Here is a tiny trained network, its code and every weight. The questions are about switching its units off for an input and a class, where a switched-off unit gives its printed mean instead of its output.

import numpy as np


def w(rows, s, z=0):
    codes = np.array(rows[::2]) - 128.0
    scale = np.full(codes.shape[1], s)
    scale[-1] = z or s
    return codes * scale


def norm(h):
    return h / np.sqrt((h * h).mean(-1, keepdims=True) + 1e-5)


def f(y):
    return np.maximum(y, 0)


def log_softmax(a):
    a = a - a.max(-1, keepdims=True)
    return a - np.log(np.exp(a).sum(-1, keepdims=True))


def net(x, mask):
    res = np.array(x, float).reshape(1, 6) / 4 @ E
    u = 0
    for l in range(4):
        y = f(norm(res) @ A[l][:, :-1].T + A[l][:, -1])
        res = res + np.where(mask[u : u + 3], y, B[l][:, -1]) @ B[l][:, :-1]
        u += 3
    return log_softmax(norm(res)[-1] @ U[:, :-1].T + U[:, -1])


A, B = {}, {}
E = w([
[62,144,224,120,79,63,140,167,198,98],'x0',
[116,187,251,207,44,130,4,177,211,2],'x1',
[193,21,54,231,74,165,125,162,122,153],'x2',
[90,203,192,106,162,110,117,75,114,88],'x3',
[96,130,124,123,112,126,170,187,187,151],'x4',
[98,62,89,101,109,112,170,175,192,162],'x5',
],0.0042)
A[0] = w([
[219,39,45,194,85,189,151,179,134,158,3],'0.n1',
[176,9,32,169,23,254,113,120,155,215,13],'0.n2',
[189,103,14,93,235,166,183,62,8,245,62],'0.n3',
],0.0043,0.0036)
B[0] = w([
[182,27,62,232,79,50,68,194,89,111,196],'0.n1',
[181,107,80,211,135,1,13,181,84,117,211],'0.n2',
[122,159,72,59,182,221,169,3,100,141,254],'0.n3',
],0.0061,0.0071)
A[1] = w([
[210,2,49,186,88,128,138,235,91,183,2],'1.n1',
[60,61,125,89,135,81,219,196,209,160,71],'1.n2',
[192,25,91,148,19,238,95,183,136,153,20],'1.n3',
],0.0045,0.0033)
B[1] = w([
[133,90,101,201,90,78,54,238,124,141,253],'1.n1',
[86,173,126,79,2,112,181,174,185,183,168],'1.n2',
[147,128,103,107,156,74,137,184,101,149,190],'1.n3',
],0.0072,0.0048)
A[2] = w([
[165,219,253,106,129,160,36,99,130,28,65],'2.n1',
[142,117,48,62,144,151,192,207,79,176,3],'2.n2',
[57,97,213,118,146,71,228,125,157,147,57],'2.n3',
],0.005,0.0029)
B[2] = w([
[71,187,205,187,188,134,68,76,98,1,253],'2.n1',
[205,96,168,144,151,103,122,141,88,105,171],'2.n2',
[129,109,104,113,85,115,166,215,180,161,170],'2.n3',
],0.0067,0.0049)
A[3] = w([
[197,91,214,41,184,249,75,93,93,213,3],'3.n1',
[139,136,184,170,195,97,63,179,100,63,53],'3.n2',
[172,122,63,22,250,195,166,1,45,200,78],'3.n3',
],0.0056,0.0052)
B[3] = w([
[87,59,77,56,80,183,233,129,117,215,153],'3.n1',
[137,92,134,140,159,139,66,71,109,74,191],'3.n2',
[197,147,134,34,138,254,221,95,100,234,254],'3.n3',
],0.0076,0.0074)
U = w([
[34,194,204,55,26,50,216,230,231,202,2],'0',
[193,132,104,23,215,244,228,35,44,230,149],'1',
[222,2,34,236,117,46,42,235,60,189,191],'2',
[52,217,243,156,196,117,32,50,113,16,60],'3',
],0.0082,0.0032)

Each question gives the input, the list of numbers given to net, and the class t.
The units are the neurons (one row each of A and B). Each row of codes is followed by its name. A weight is (code - 128) times the scale printed after its matrix; where a second scale follows, it is the last column's (A, B and U).
mask holds one flag per neuron, layer by layer. A switched-off neuron (its flag False) gives its mean, the last column of its row in B, instead of its output. The means were averaged over made-up inputs and are rounded, as every weight is.
A unit's drop is (log p(t) with every unit on - log p(t) with that unit switched off) / (log p(t) with every unit on - log p(t) with every unit switched off).
The circuit of an input: a set's keep is (log p(t) with only the set's units on - log p(t) with every unit switched off) / (log p(t) with every unit on - log p(t) with every unit switched off). Starting from all 12 units, units are removed one at a time, each time the one whose removal leaves the highest keep (on an exact tie, the one counted first), for as long as the keep stays at least 0.8.
units of the circuit, in order: the units of the circuit, biggest drop first
top k neurons: the k neurons with the biggest drops, biggest first
drop when u is switched off: that unit's drop, to one decimal
input [6,-8,-8,4,3,1], class 0: units of the circuit, in order -> 0.n3; 1.n2
input [-1,3,-8,3,3,7], class 0: units of the circuit, in order -> 0.n3
input [3,8,1,-7,8,-3], class 3: units of the circuit, in order -> 0.n1; 1.n1
input [5,-1,3,-2,3,-8], class 3: top 4 neurons -> 0.n1; 0.n3; 0.n2; 1.n1
input [-6,3,-4,-4,6,-5], class 3: top 2 neurons -> 0.n3; 0.n1
input [1,2,-7,-6,-7,6], class 0: top 2 neurons -> 0.n2; 0.n3
input [-2,0,-7,-7,1,5], class 0: top 2 neurons -> 1.n2; 0.n3
input [3,-2,-2,6,-8,5], class 3: top 2 neurons -> 0.n3; 3.n3
input [6,-8,-3,-5,6,6], class 0: top 2 neurons -> 1.n2; 3.n3
input [-3,0,2,3,4,-1], class 2: top 2 neurons -> 0.n1; 0.n2
input [0,6,1,-5,-1,-5], class 3: drop when 0.n1 is switched off -> 0.2
input [8,-7,-1,2,8,7], class 0: drop when 3.n2 is switched off -> 0.0
input [5,-3,-3,-1,6,-6], class 0: drop when 0.n3 is switched off -> 0.5
input [-2,-8,3,-4,2,7], class 2: units of the circuit, in order -> 1.n1
input [-3,0,-8,-7,8,3], class 0: drop when 0.n3 is switched off -> 0.1
